Each row has a name. After each piece below comes the name of the row it's from, unless a question asks for something else. Each question is about the rows just above it. Places in a row count from 1.

W: [ 2.65  2.89  1.08  2.65 -5.39  2.65 -6.75  0.24  2.65]
S: [ 1.08 -7.44 -4.91  2.89 -8.07  2.82 -3.86 -1.02  2.74]
R: [-0.80 -4.07 -3.03  2.19 -1.28  2.76 -0.99  0.92 -1.12]
T: [-0.91 -5.95 -0.72  1.23 -2.95 -0.74 -1.84 -3.24  1.22]
J: [-0.91 -5.95 -0.72  2.92 -0.02 -3.43 -1.44 -0.83  2.38]
B: [ 1.56 -2.73  0.20  1.23 -2.95 -0.74 -3.03 -0.73  2.30]
P: [ 3.77 -4.90  0.67  4.49 -8.05  3.90 -1.33  0.42  0.95]
M: [-0.19 -4.82  2.05  1.00 -4.25  3.32  2.90  0.72  1.78]
N: [-0.94 -7.46 -1.65  2.09 -6.32  5.77 -2.02  1.55  1.80]
A: [-0.19 -4.82  2.05  1.00 -4.25  3.32  2.90  0.72  1.67]
C: [ 4.23 -3.10 -2.08  0.16 -5.15  5.46 -0.51 -0.67 -1.22]
Y: [-3.23 -1.85 -3.23  3.74 -5.70  2.21 -3.23 -0.52  2.21]
At which places does Y hold [-3.23]?  1 3 7
The row with [ 1.08 -7.44 -4.91  2.89] is  S
find: [ 1.56 -2.73  0.20  1.23 -2.95 -0.74 -3.03 -0.73  2.30]  B
At which places does W hold [2.65]?  1 4 6 9
find: [-0.19 -4.82  2.05  1.00 -4.25  3.32  2.90  0.72  1.67]  A
Does one of the named rows hold [ 2.05  1.00 -4.25  3.31  2.90] side by side, in this order?  no

Q: [-0.47  3.49  2.16  1.92 -2.19  7.00 -1.97  2.46 -0.23  1.44  0.29  3.52
 -3.39 -4.85 -0.37 -3.26 -4.98 -3.01 -0.49  1.31  2.18  0.45 -1.12 -3.26
 -0.61  3.13  0.74 -1.79  2.54 -2.48  1.02  0.90 -1.01 -2.29  3.31 -2.31
  0.86  4.08  1.56 -0.69  3.29  1.73  0.60  0.65]
F: [-0.06 -0.15 -1.45 -0.86 -2.66 -1.54 -1.69 -0.64 -0.74  0.63 -0.16  3.30
 -2.42 -0.11 -1.93 -1.85  2.02  0.95 -3.16 -1.42  5.82  5.93 -1.04  0.35
 -2.64 -0.52  7.23 -3.41 -4.15  2.17  1.54  2.67 -8.41 -1.13 -2.57 -2.84
 -1.07 -0.70 -1.81 -1.92 -2.57 -0.61 -4.23  2.51]
L: [ 0.56 -0.43 -0.20 -2.49 -3.80  0.04  0.00  2.45 -1.27  2.16  2.43 -1.19
  0.98  0.95  2.46 -2.32 -0.73  0.17  0.85 -0.36  1.90 -2.72  0.48  0.56
  1.57 -0.35  0.61  0.84  1.77 -1.20  1.71  2.32 -0.78 -1.56  3.95 -1.04
 -1.90  1.17  2.11  1.66  4.15  0.74 -0.95 -0.26]
E: [ 0.56 -0.43 -0.20 -2.49 -3.80  0.04  0.00  2.45 -1.27  2.16  2.43 -1.19
  0.98  0.95  2.46 -2.32 -0.73  0.17  0.85 -0.36  1.90 -2.72  0.48  0.56
  1.57 -0.35  0.61  0.84  1.77 -1.20  1.71  2.32  0.29 -1.56  3.95 -1.04
 -1.90  1.17  2.11  1.66  4.15  0.74 -0.95 -0.26]
V: [-6.34 -0.59  3.52  2.15 -3.85  2.30 -2.02 -0.05  1.47  2.83  2.83 -0.29
 -1.57  0.96 -0.30 -1.14 -4.85  0.93  1.59 -1.89  1.50 -0.02 -3.18 -0.52
  7.23 -3.41 -2.64  0.35  3.49  1.03  2.10 -2.21  2.75  0.55  0.18  0.12
 -2.91  0.99 -1.92 -5.07 -3.79 -0.99 -0.27  0.36]
K: [ 4.64 -4.44 -3.36 -0.34 -1.36  3.34  3.22 -0.57 -3.03  1.88  3.33 -1.18
 -4.45  0.10  3.04 -1.28 -0.53 -1.71  2.77 -1.92  2.25 -1.18  0.19 -0.91
  2.60 -1.18 -0.29 -2.75 -4.45 -1.37 -1.48  5.09  3.30  2.50  0.07 -0.01
  0.23  1.02  1.33 -1.60  1.03 -0.14  2.88 -2.24]
Which row holds this, read backwards? [-2.75 -0.29 -1.18  2.60 -0.91  0.19 -1.18  2.25]  K
Among the named rows, does one hold [3.49 1.03] next to each other, in this order?  yes
Places of [-4.45] in row K:  13 29
Where do [-0.52  7.23 -3.41 -2.64  0.35] appear?  V

Z: [-0.03  1.76 -0.46 -4.95]
U: [-0.10  1.09  1.11 -4.86]
D: [ 1.10  1.11 -0.16  9.14]
H: [ 3.46  2.77 -0.16  5.88]
Is [ 1.76 -0.46] printed in one of the named rows, side by side and in this order?  yes
find: [1.09 1.11]  U
The row with [-0.16  9.14] is  D
Is [-0.10  1.09  1.11 -4.86] printed in one of the named rows, side by side and in this order?  yes

duze: [ 0.13  1.24  2.67  0.13  3.96  0.48 -1.93 -0.22  1.25 -2.11 -2.84 -1.33
  2.63 -2.84  4.59  1.85  2.00  0.09 -1.06 -1.45  2.79 -2.84  3.42  1.78
 -2.84 -4.48  0.37  4.13 -1.55  0.13  3.11 -2.44 -3.14 -1.75 -2.31 -0.38
  5.91  3.95 -1.47  2.86 -2.67  0.89  0.13  0.13 -4.50 -2.01 -0.70 -1.99
  0.62 -0.42  1.97 -3.29  0.93 -1.15]
Bulan: [ 1.24  2.67  1.41  0.24  4.04  4.65  1.95 -2.77 -3.46 -0.07  0.81 -4.40
  1.78 -0.60  2.82  0.90  0.65  3.13 -5.25 -1.30  3.12 -1.34  1.80  0.86
 -1.56 -3.05 -2.04  5.28 -5.92  3.67  0.29 -2.60 -2.22 -2.47  1.64  8.78
 -1.52  7.18 -2.44  2.70 -1.53  3.96 -6.25 -1.89 -2.64 -2.47  0.50 -0.09
  1.28 -1.48  5.27 -5.68  2.49 -2.87]
Nerim: [ 0.76  2.21 -1.78  2.08 -1.57  1.51  0.29 -0.93  0.05  1.08 -1.16 -0.45
 -4.80 -0.73 -2.30 -1.41 -0.16  2.64 -0.42 -1.45 -0.25  0.65  0.55 -2.20
  2.63 -0.74 -1.27 -1.98 -1.09  0.99 -0.53  0.14 -2.43 -1.09 -3.54  0.79
 -4.11 -0.97 -0.05 -2.55  0.19 -1.95  0.46  2.79 -1.34 -0.13  0.94  0.01
 -0.56  0.83  3.57  0.81  0.20 -2.08]
zuz: [ 3.04 -0.17  0.28  3.33  0.88  1.64 -3.35  0.66  0.12 -0.17 -2.77  1.03
 -3.35  0.88 -0.48 -0.41  1.51  5.23 -1.81 -3.80  2.34 -2.81  0.02  0.32
  1.13 -3.04 -0.73 -0.60 -0.70  5.41 -0.67  0.12 -4.49 -1.63 -5.45 -0.85
  0.06  1.15 -2.23 -0.60 -2.63 -3.93  0.88  0.88  0.89 -1.30  1.21 -4.55
 -0.53  0.41  5.67 -0.48  1.08 -5.02]
[1.41 2.67 1.24] is which row, read backwards?  Bulan
At which places does duze hold [0.13]?  1 4 30 43 44
Which row holds this, read backwards? [-0.53 -4.55  1.21 -1.30]  zuz
find: [ 0.29 -2.60 -2.22 -2.47  1.64]  Bulan
At which places does zuz hold [0.88]?  5 14 43 44
Places of [0.81] in row Bulan:  11

